Moves between objects:
b: z334->z64, z82->z334, z924->z398, z737->z270, z664->z374, z283->z340, z852->z365, z340->z634, z126->z110, z944->z489, z286->z242, z398->z283, z356->z627, z260->z737, z374->z286, z197->z940, z855->z636, z64->z325, z553->z376, z748->z260, z625->z703, z242->z81, z890->z852, z110->z511, z81->z890, z627->z455, z365->z837, z940->z944, z636->z953, z376->z432, z19->z485, z325->z261, z634->z126, z455->z924, z953->z82, z782->z748, z432->z855, z270->z625, z485->z664, z511->z356, z261->z553, z489->z782, z837->z19, z703->z197
w: z334->z82, z82->z953, z924->z455, z737->z260, z664->z485, z283->z398, z852->z890, z340->z283, z126->z634, z944->z940, z286->z374, z398->z924, z356->z511, z260->z748, z374->z664, z197->z703, z855->z432, z64->z334, z553->z261, z748->z782, z625->z270, z242->z286, z890->z81, z110->z126, z81->z242, z627->z356, z365->z852, z940->z197, z636->z855, z376->z553, z19->z837, z325->z64, z634->z340, z455->z627, z953->z636, z782->z489, z432->z376, z270->z737, z485->z19, z511->z110, z261->z325, z489->z944, z837->z365, z703->z625
r: z334->z81, z82->z242, z924->z489, z737->z126, z664->z636, z283->z748, z852->z261, z340->z260, z126->z270, z944->z924, z286->z82, z398->z782, z356->z197, z260->z634, z374->z953, z197->z627, z855->z664, z64->z890, z553->z837, z748->z340, z625->z511, z242->z334, z890->z325, z110->z625, z81->z64, z627->z940, z365->z553, z940->z455, z636->z374, z376->z19, z19->z432, z325->z852, z634->z737, z455->z944, z953->z286, z782->z283, z432->z485, z270->z110, z485->z855, z511->z703, z261->z365, z489->z398, z837->z376, z703->z356
m: z334->z126, z82->z634, z924->z485, z737->z334, z664->z782, z283->z374, z852->z703, z340->z286, z126->z81, z944->z432, z286->z260, z398->z664, z356->z365, z260->z82, z374->z748, z197->z553, z855->z398, z64->z110, z553->z627, z748->z953, z625->z325, z242->z737, z890->z625, z110->z890, z81->z270, z627->z837, z365->z197, z940->z376, z636->z283, z376->z455, z19->z944, z325->z511, z634->z242, z455->z19, z953->z340, z782->z636, z432->z924, z270->z64, z485->z489, z511->z852, z261->z356, z489->z855, z837->z940, z703->z261
q: z334->z270, z82->z737, z924->z855, z737->z81, z664->z283, z283->z953, z852->z356, z340->z82, z126->z64, z944->z485, z286->z634, z398->z636, z356->z553, z260->z242, z374->z340, z197->z837, z855->z782, z64->z625, z553->z940, z748->z286, z625->z852, z242->z126, z890->z511, z110->z325, z81->z110, z627->z376, z365->z627, z940->z19, z636->z748, z376->z944, z19->z924, z325->z703, z634->z334, z455->z432, z953->z260, z782->z374, z432->z489, z270->z890, z485->z398, z511->z261, z261->z197, z489->z664, z837->z455, z703->z365
f: z334->z242, z82->z286, z924->z944, z737->z634, z664->z855, z283->z782, z852->z325, z340->z748, z126->z737, z944->z455, z286->z953, z398->z489, z356->z703, z260->z340, z374->z636, z197->z356, z855->z485, z64->z81, z553->z365, z748->z283, z625->z110, z242->z82, z890->z64, z110->z270, z81->z334, z627->z197, z365->z261, z940->z627, z636->z664, z376->z837, z19->z376, z325->z890, z634->z260, z455->z940, z953->z374, z782->z398, z432->z19, z270->z126, z485->z432, z511->z625, z261->z852, z489->z924, z837->z553, z703->z511

In the rows, 48 stands for zero.

The rows follow the links: the fewer symbols apart two objects are, the more alike their rows tend to be.

Rows of some objects; one shown again gets a slightly different row:
z270 [48,48,9,71,6,58,53,46,75,56,37,58,28,47,35,23,18,78,48,54,59,61,32,40,86,44,40,53,63,14,34,40,53,43,53,60,71,37,56,41,36,36,47,80,14,66,55,34,81,41,61,14,54,60,28,46,59,43,34,36,34,72,38,61,55,23,41]
z855 [57,27,73,32,72,38,66,46,6,53,53,43,63,56,59,77,63,18,57,44,38,36,40,46,9,46,58,59,48,87,97,54,54,43,27,38,27,57,31,43,50,67,51,30,77,44,25,63,37,48,31,74,42,35,55,43,43,53,66,37,74,15,60,51,54,77,56]
z489 [58,31,70,29,74,40,67,47,9,51,51,39,67,58,56,80,64,11,52,43,40,30,48,44,10,49,59,52,47,87,94,58,52,44,34,35,18,56,36,45,50,67,51,28,80,42,29,62,35,47,29,70,45,31,51,41,42,57,66,43,75,19,60,49,54,79,53]
z664 [53,21,79,35,65,38,58,44,5,56,51,50,58,48,64,71,62,25,68,47,39,47,27,53,10,43,60,70,49,80,96,58,58,42,17,43,41,57,22,43,47,66,48,36,76,48,22,68,43,45,36,76,38,41,63,40,47,48,66,28,73,12,59,55,51,69,60]
z432 [58,45,64,26,77,41,65,52,20,47,53,31,71,66,48,83,68,4,37,45,39,22,70,39,16,53,55,32,44,86,76,53,43,48,51,33,5,55,51,52,57,59,55,20,78,31,40,55,26,49,27,63,48,27,43,43,36,59,59,60,70,33,60,43,53,79,46]
z924 [58,42,65,27,75,42,64,48,13,46,54,33,70,64,48,81,67,7,43,45,39,23,63,39,15,51,56,37,46,88,84,54,45,47,47,33,8,57,46,49,56,63,56,24,78,35,36,55,30,48,26,65,47,26,45,45,37,58,62,54,73,28,58,44,55,80,49]
z485 [58,36,69,28,75,40,65,47,11,48,54,38,71,61,53,80,67,7,48,43,38,27,54,43,12,48,56,45,45,88,90,56,47,46,39,34,14,55,39,48,55,65,54,23,80,36,31,60,31,47,28,69,47,27,50,40,40,57,64,49,76,22,61,48,55,79,52]
z837 [49,73,53,31,78,43,42,55,55,30,57,32,70,56,39,61,70,27,22,41,48,19,95,43,38,55,48,12,32,60,24,47,33,63,81,37,17,50,70,56,64,43,53,24,64,26,66,38,17,59,31,55,59,36,44,59,34,63,47,89,49,62,51,27,44,65,39]
z748 [39,20,75,53,46,42,44,45,25,62,47,59,37,41,78,49,51,45,81,56,33,79,11,66,34,49,49,85,53,61,74,57,59,39,8,53,66,57,14,49,42,67,42,48,54,53,27,73,52,41,68,70,24,52,78,37,54,28,61,13,55,14,48,55,48,40,67]
z737 [42,35,21,76,5,55,46,45,65,69,35,59,19,53,57,32,21,61,64,65,42,85,20,50,83,52,34,68,70,28,42,47,53,36,33,60,68,42,38,47,38,48,44,72,21,60,42,49,73,33,84,29,36,58,47,36,58,22,38,21,33,47,34,60,56,11,49]
z703 [46,79,35,44,52,56,37,51,81,24,51,48,56,32,25,26,47,81,22,35,72,27,74,44,61,39,55,25,32,17,8,35,41,63,80,51,62,39,76,44,52,28,48,60,35,51,76,27,48,62,29,32,73,59,35,68,47,68,37,81,33,86,45,41,36,52,39]
z376 [53,69,56,28,78,44,51,53,41,35,58,30,72,63,42,70,72,17,24,43,43,19,89,41,31,57,50,15,37,72,42,49,35,59,76,35,5,54,66,56,63,50,54,17,69,25,59,41,18,56,30,58,53,31,42,53,31,63,50,83,56,52,55,31,48,71,39]
z242 [41,33,27,75,10,53,44,43,60,71,37,60,18,52,59,32,26,61,70,65,40,88,15,53,80,54,35,72,67,34,44,50,54,36,28,60,68,45,33,50,40,49,45,68,23,59,40,53,71,32,84,33,31,55,52,33,57,20,40,19,34,43,37,58,56,12,51]

Each walk starts at a row. The symbols on each line, taken left to right, move it on to the next object.
Each answer is a row, close to the row of the object it stands for.
[40,23,66,62,35,45,42,44,35,67,43,60,27,43,76,43,44,49,82,60,34,87,10,64,51,51,43,83,56,54,64,53,57,37,11,56,70,55,17,52,40,60,43,52,46,53,29,68,55,37,79,62,24,55,75,35,57,20,55,14,46,17,45,56,46,27,63]
q b m [43,40,13,74,3,57,50,45,71,63,36,57,23,51,45,26,17,67,56,59,51,73,27,44,86,49,35,61,69,22,37,43,53,39,43,60,70,39,49,47,36,41,46,76,16,64,48,41,80,36,76,18,45,57,34,40,59,31,35,26,33,60,35,61,56,16,46]
r f w [38,32,36,72,13,51,43,44,56,71,39,61,20,51,65,33,29,57,73,64,38,92,16,57,77,55,34,76,65,39,46,50,56,36,25,60,67,48,32,54,39,53,44,64,29,55,36,55,67,33,89,41,29,57,58,34,58,18,43,15,35,36,38,58,53,10,53]
[49,82,48,37,69,50,35,54,75,23,55,38,62,40,30,41,61,61,20,37,62,23,87,45,50,50,54,16,29,32,4,42,36,67,84,45,45,44,75,51,60,32,49,43,48,39,76,32,31,64,31,44,66,49,41,67,41,66,41,88,38,78,50,32,33,59,37]
w w m q [49,74,32,47,46,54,37,52,79,26,49,51,54,33,23,24,43,86,24,38,73,29,69,41,62,36,55,29,36,13,10,36,44,60,77,54,68,40,72,42,49,26,47,63,31,56,72,25,54,61,31,27,70,60,31,66,49,66,37,74,33,86,45,45,39,50,38]
w f m q [49,66,22,55,34,58,43,53,81,33,44,54,48,33,23,22,32,89,30,40,72,35,57,38,71,36,50,37,44,9,17,36,47,55,72,55,74,36,71,39,42,27,47,74,23,62,69,26,67,55,36,22,70,62,26,62,54,64,35,63,33,86,43,52,44,44,38]
[49,79,42,42,60,52,36,51,79,22,55,46,57,36,26,31,52,74,21,37,67,24,78,44,55,42,53,20,28,20,5,39,38,62,85,49,58,42,76,47,53,27,47,52,40,47,77,30,41,63,30,35,68,58,38,69,45,68,38,82,35,87,47,38,37,54,40]
q b [50,74,54,30,80,48,45,54,50,35,58,30,70,61,42,67,71,21,25,43,44,18,94,42,35,57,49,13,33,65,32,49,32,61,78,35,10,51,69,56,63,46,52,20,68,24,62,40,18,56,31,55,55,33,42,56,34,61,48,85,52,58,53,30,47,67,37]
r w w [46,80,46,39,64,52,34,53,75,23,56,43,59,36,27,35,57,68,22,36,64,25,84,47,54,44,52,18,27,26,6,38,37,64,84,47,54,43,76,48,56,29,47,49,43,43,78,30,37,63,31,41,68,54,40,71,44,66,39,85,36,81,46,36,34,54,38]
[38,27,51,67,23,50,40,42,45,70,39,62,21,47,73,37,36,51,78,64,34,92,13,63,65,54,37,81,61,48,54,55,56,36,18,59,70,49,21,53,38,56,42,58,35,56,31,62,60,34,83,51,25,56,68,33,57,17,48,15,41,27,42,54,51,16,58]
r w q [36,30,43,72,18,51,43,44,51,72,38,60,18,47,70,36,34,54,77,66,36,93,13,61,70,55,36,79,65,42,51,51,57,35,21,59,67,50,24,53,38,54,42,61,32,56,34,61,66,34,86,46,26,56,64,34,59,18,44,15,35,32,38,57,53,12,55]
q b q [50,57,12,61,20,58,49,49,81,40,42,55,42,36,26,22,22,87,36,45,69,46,45,39,78,39,47,42,56,9,23,36,50,49,67,57,74,36,68,37,39,31,46,77,19,67,63,30,75,48,44,17,66,62,23,57,55,58,33,51,34,82,39,58,47,35,39]
[42,37,17,75,4,56,48,46,68,68,36,58,22,53,50,26,19,67,61,62,47,80,22,48,87,52,34,63,68,26,40,46,52,35,38,64,69,40,46,47,38,44,45,71,17,61,44,44,78,36,76,23,41,56,43,38,58,27,35,25,30,54,37,61,57,13,45]
m m r [49,50,7,67,11,61,51,47,79,52,40,57,33,44,31,23,16,81,43,52,63,57,37,39,86,41,43,51,62,12,30,39,52,45,56,60,74,35,59,41,37,33,48,78,15,66,58,32,79,44,57,15,58,60,25,49,58,47,34,41,33,74,37,59,52,26,41]
m [51,55,8,63,14,59,51,47,80,48,39,58,36,41,26,23,20,82,40,49,66,51,41,37,83,38,44,48,58,8,28,39,50,48,61,60,73,35,60,40,38,31,47,80,16,67,62,30,77,46,51,16,62,60,26,51,58,53,34,47,32,78,39,59,49,30,39]
[48,20,82,40,59,38,53,45,11,58,50,53,49,43,72,63,60,35,75,49,37,58,17,59,16,43,55,78,48,74,91,58,60,41,11,46,53,58,16,45,43,66,45,40,67,51,23,70,47,44,49,76,32,46,71,38,51,41,64,22,68,9,54,55,51,60,65]
w f w [54,59,58,27,78,43,57,51,31,43,56,27,73,65,45,80,71,6,30,44,38,19,81,40,25,58,50,22,41,82,60,52,38,54,63,32,1,53,61,55,62,55,55,17,73,28,50,48,22,53,30,61,52,27,41,49,33,61,55,71,63,41,57,36,54,76,43]
b q [56,24,77,31,70,38,64,45,8,54,52,46,63,50,61,73,63,19,60,44,39,39,35,50,8,43,59,64,48,82,95,55,57,43,22,39,34,58,25,45,48,66,48,31,76,44,25,66,40,48,32,74,41,36,59,40,46,52,66,34,74,13,60,54,51,75,59]
[46,42,10,74,6,60,52,46,74,62,35,57,25,51,37,26,15,74,51,57,56,69,28,40,88,45,36,57,66,19,35,43,53,41,48,60,70,36,53,43,37,37,47,78,14,66,51,38,80,40,68,16,50,59,30,42,57,38,34,31,32,66,37,63,57,20,43]
q r [47,62,18,58,26,57,48,49,81,37,42,55,42,36,23,20,27,89,32,40,73,39,51,38,76,34,49,38,48,6,19,36,51,52,69,57,73,35,67,38,42,28,49,76,22,64,67,26,71,54,42,17,68,62,25,58,54,60,33,58,33,85,42,54,46,41,41]
q b q [47,79,53,32,79,46,40,52,61,28,59,31,67,50,36,57,67,36,21,39,52,19,93,46,39,55,48,12,29,53,19,45,33,65,84,37,22,51,75,56,61,39,52,28,61,29,70,35,19,59,32,51,59,40,45,61,36,63,41,91,44,69,51,28,40,63,37]
